Below are the code and all the weights of a small trained network. Each question names an input and a target symbol and asks about switching units off, where a switched-off unit gives its printed mean instead of its output.

import numpy as np


def w(rows, s, z=0):
    codes = np.array(rows[::2]) - 128.0
    scale = np.full(codes.shape[1], s)
    scale[-1] = z or s
    return codes * scale


def softmax(a):
    e = np.exp(a - a.max(-1, keepdims=True))
    return e / e.sum(-1, keepdims=True)


def log_softmax(a):
    a = a - a.max(-1, keepdims=True)
    return a - np.log(np.exp(a).sum(-1, keepdims=True))


def net(x, mask):
    ids = ['αβεζηλμξπστφψω'.index(c) for c in x.split()]
    T = len(ids)
    res = E[ids] + P[:T]
    u = 0
    for l in range(2):
        r = res
        for j in range(3):
            rows = slice(2 * j, 2 * j + 2)
            q, k, v = (r @ M[l][rows].T for M in (Q, K, V))
            z = softmax(np.where(np.tri(T) > 0, q @ k.T / 2**0.5, -1e9)) @ v
            o = O[l][rows]
            res = res + np.where(mask[u + j], z, o[:, -1]) @ o[:, :-1]
        u += 3
    return log_softmax(res[-1] @ U[:, :-1].T + U[:, -1])


Q, K, V, O = {}, {}, {}, {}
E = w([
[136,66,90,172,98,120,113,104,108],'α',
[133,74,67,154,88,80,83,121,171],'β',
[142,32,68,133,70,105,63,112,93],'ε',
[121,137,196,120,34,162,57,125,178],'ζ',
[85,63,69,160,114,183,143,24,56],'η',
[62,154,77,78,145,77,254,165,92],'λ',
[88,87,146,229,28,137,88,184,106],'μ',
[104,80,187,139,99,130,91,148,32],'ξ',
[77,198,39,87,131,99,160,72,154],'π',
[155,155,171,182,124,112,24,85,42],'σ',
[56,163,126,92,114,180,150,91,53],'τ',
[86,171,123,139,151,51,171,155,133],'φ',
[37,165,92,81,207,99,136,28,66],'ψ',
[135,87,173,110,174,45,188,60,123],'ω',
],0.017)
P = w([
[115,110,166,124,189,179,129,155,206],'0',
[78,95,131,92,171,150,64,167,136],'1',
[68,110,143,98,163,122,58,160,115],'2',
[70,150,129,94,134,90,73,145,110],'3',
[67,160,132,107,104,76,89,104,89],'4',
[65,184,148,116,73,54,112,63,72],'5',
[70,184,150,139,37,38,110,46,51],'6',
[80,213,157,145,2,10,125,21,54],'7',
],0.0081)
Q[0] = w([
[41,46,105,172,14,56,9,76,52],'L0H0',
[56,146,68,140,106,2,102,40,87],'L0H0',
[255,95,126,115,137,153,212,165,172],'L0H1',
[156,58,124,132,81,102,118,103,126],'L0H1',
[230,126,119,166,106,167,142,154,162],'L0H2',
[46,104,105,128,43,50,68,96,80],'L0H2',
],0.0088)
K[0] = w([
[119,192,134,167,93,24,126,70,90],'L0H0',
[92,105,131,146,131,1,107,110,91],'L0H0',
[155,92,158,141,163,203,88,95,191],'L0H1',
[158,163,206,145,76,104,113,64,174],'L0H1',
[155,135,116,235,124,167,34,104,156],'L0H2',
[101,131,130,125,90,41,173,129,49],'L0H2',
],0.0084)
V[0] = w([
[115,146,203,113,201,40,132,166,98],'L0H0',
[142,62,50,160,52,124,238,204,124],'L0H0',
[114,24,85,102,93,3,147,207,68],'L0H1',
[117,119,241,112,196,107,226,108,91],'L0H1',
[238,88,212,132,147,202,229,214,143],'L0H2',
[128,27,171,88,65,187,68,83,55],'L0H2',
],0.0064)
O[0] = w([
[8,34,184,117,109,89,96,109,103,131],'L0H0',
[163,109,108,120,178,118,239,162,81,99],'L0H0',
[174,92,110,137,39,102,240,134,79,190],'L0H1',
[60,82,196,90,198,114,127,188,110,85],'L0H1',
[52,95,135,227,189,143,140,134,138,2],'L0H2',
[255,155,128,101,159,161,183,90,75,174],'L0H2',
],0.0077,0.013)
Q[1] = w([
[198,101,153,92,110,66,180,67,85],'L1H0',
[219,175,92,65,53,172,103,126,110],'L1H0',
[77,126,160,118,27,59,122,123,107],'L1H1',
[217,144,34,97,71,94,131,89,92],'L1H1',
[145,166,147,71,3,66,89,112,34],'L1H2',
[192,151,48,164,105,101,120,104,73],'L1H2',
],0.0074)
K[1] = w([
[130,151,190,83,38,53,203,146,139],'L1H0',
[113,254,145,121,127,103,103,41,44],'L1H0',
[126,139,145,48,138,34,205,77,91],'L1H1',
[85,213,186,130,34,114,152,143,42],'L1H1',
[40,172,95,86,24,126,229,154,68],'L1H2',
[115,192,212,150,99,197,137,49,109],'L1H2',
],0.0052)
V[1] = w([
[57,157,36,57,137,165,180,174,180],'L1H0',
[134,181,110,123,114,32,164,63,186],'L1H0',
[165,63,131,2,234,72,107,67,61],'L1H1',
[94,223,175,93,127,243,132,198,55],'L1H1',
[214,129,204,82,77,152,72,129,206],'L1H2',
[105,201,130,128,139,242,134,24,157],'L1H2',
],0.0067)
O[1] = w([
[194,142,164,81,67,74,98,196,74,56],'L1H0',
[143,132,88,147,167,128,78,186,134,250],'L1H0',
[150,99,153,114,247,83,123,77,96,253],'L1H1',
[128,125,238,73,75,133,162,28,107,83],'L1H1',
[140,72,162,101,179,145,92,115,179,204],'L1H2',
[111,190,165,117,155,204,83,122,67,83],'L1H2',
],0.011,0.0066)
U = w([
[49,124,107,125,88,93,153,146,130,252],'α',
[123,142,83,121,12,165,169,90,130,120],'β',
[123,149,125,157,134,143,157,139,111,156],'ε',
[198,128,70,136,184,139,190,138,141,59],'ζ',
[157,193,137,139,99,140,84,195,69,160],'η',
[162,126,145,74,106,189,138,128,189,130],'λ',
[114,144,94,156,148,155,121,187,168,184],'μ',
[149,197,100,169,157,177,159,124,50,116],'ξ',
[139,183,182,114,66,143,166,84,75,66],'π',
[156,111,168,142,124,123,254,61,145,97],'σ',
[73,101,103,198,190,121,134,161,88,215],'τ',
[132,158,132,152,118,114,155,124,119,103],'φ',
[136,111,171,95,121,74,97,112,135,103],'ψ',
[61,130,72,160,110,161,108,53,164,95],'ω',
],0.0064,0.0039)

Each question gives the input, a string of symbols that net reads in full, and the target symbol t.
The units are the heads (2 rows each of Q, K, V and O). Each row of codes is followed by its name. A weight is (code - 128) times the scale printed after its matrix; where a second scale follows, it is the last column's (O and U).
mask holds one flag per head, layer by layer. A switched-off head (its flag False) gives its mean, the last column of its rows in O, instead of its output. The means were averaged over made-up inputs and are rounded, as every weight is.
A unit's drop is (log p(t) with every unit on - log p(t) with that unit switched off) / (log p(t) with every unit on - log p(t) with every unit switched off).
The circuit of an input: a set's keep is (log p(t) with only the set's units on - log p(t) with every unit switched off) / (log p(t) with every unit on - log p(t) with every unit switched off). Starting from all 6 units, units are removed one at a time, each time the one whose removal leaves the highest keep (on an exact tie, the one counted first), for as long as the keep stays at least 0.8.
units of the circuit, in order: the units of the circuit, biggest drop first
most important unit: the unit with the biggest drop
heads that matter: for each layer, one digit per head in row order, 1 if its drop is at least 0.15 and else 0, layers parted by /
drop of u: that unit's drop, to one decimal
input ε μ η, target β: units of the circuit, in order	[L1H1]
input ε π ε ψ ε ψ ε, target ψ: units of the circuit, in order	[L1H1 L0H2 L0H0]
input α ε μ τ ε η, target π: units of the circuit, in order	[L1H1 L1H2]
input ζ ψ ε π, target ψ: heads that matter	011 / 110
input ε σ β, target ω: heads that matter	100 / 100
input ζ ε ξ ε ε ε ε ε, target ζ: units of the circuit, in order	[L0H2 L1H1 L0H0]
input σ ε μ, target ω: units of the circuit, in order	[L1H0 L0H0]
input π ε η, target η: heads that matter	000 / 101
input μ σ ε π π π ε, target η: heads that matter	000 / 100
input ε ε ζ μ β ε, target β: units of the circuit, in order	[L1H1 L0H1]
input ε ε ψ ξ φ β, target α: heads that matter	111 / 001
input η ε ψ λ, target α: units of the circuit, in order	[L0H2 L1H2]
input ψ β ψ φ μ, target ψ: units of the circuit, in order	[L1H1 L0H1 L0H2]
input ε μ β β ε, target ζ: most important unit	L0H2
input β π σ ψ μ φ μ φ, target α: units of the circuit, in order	[L0H2 L0H0 L1H2]
input μ η ε ψ, target ψ: units of the circuit, in order	[L1H1 L0H2 L0H1]
input μ ε π β ε ζ ζ, target λ: units of the circuit, in order	[L1H2 L0H1 L1H1]
input β β ψ β, target ψ: units of the circuit, in order	[L1H1 L0H2 L1H0]
input λ β π ω σ μ, target α: units of the circuit, in order	[L0H2 L1H2 L0H0]
input τ ε φ ε ζ ψ β ω, target τ: most important unit	L1H1
input ψ μ ε ε σ ψ τ, target ψ: heads that matter	111 / 010
input ε ε ξ ζ β, target σ: heads that matter	001 / 110
input μ ω ε ε π α ε, target η: heads that matter	000 / 101
input ε μ μ ξ ε ε, target σ: heads that matter	000 / 010
input μ μ λ ζ, target α: heads that matter	011 / 001
input μ π ε β, target η: heads that matter	000 / 100
input ε τ ζ β β ε μ μ, target β: units of the circuit, in order	[L1H1]
input τ ψ ω ε ε ε μ ψ, target ψ: heads that matter	011 / 010
input ε ε ε ε μ ε ε β, target ζ: drop of L0H1	0.1
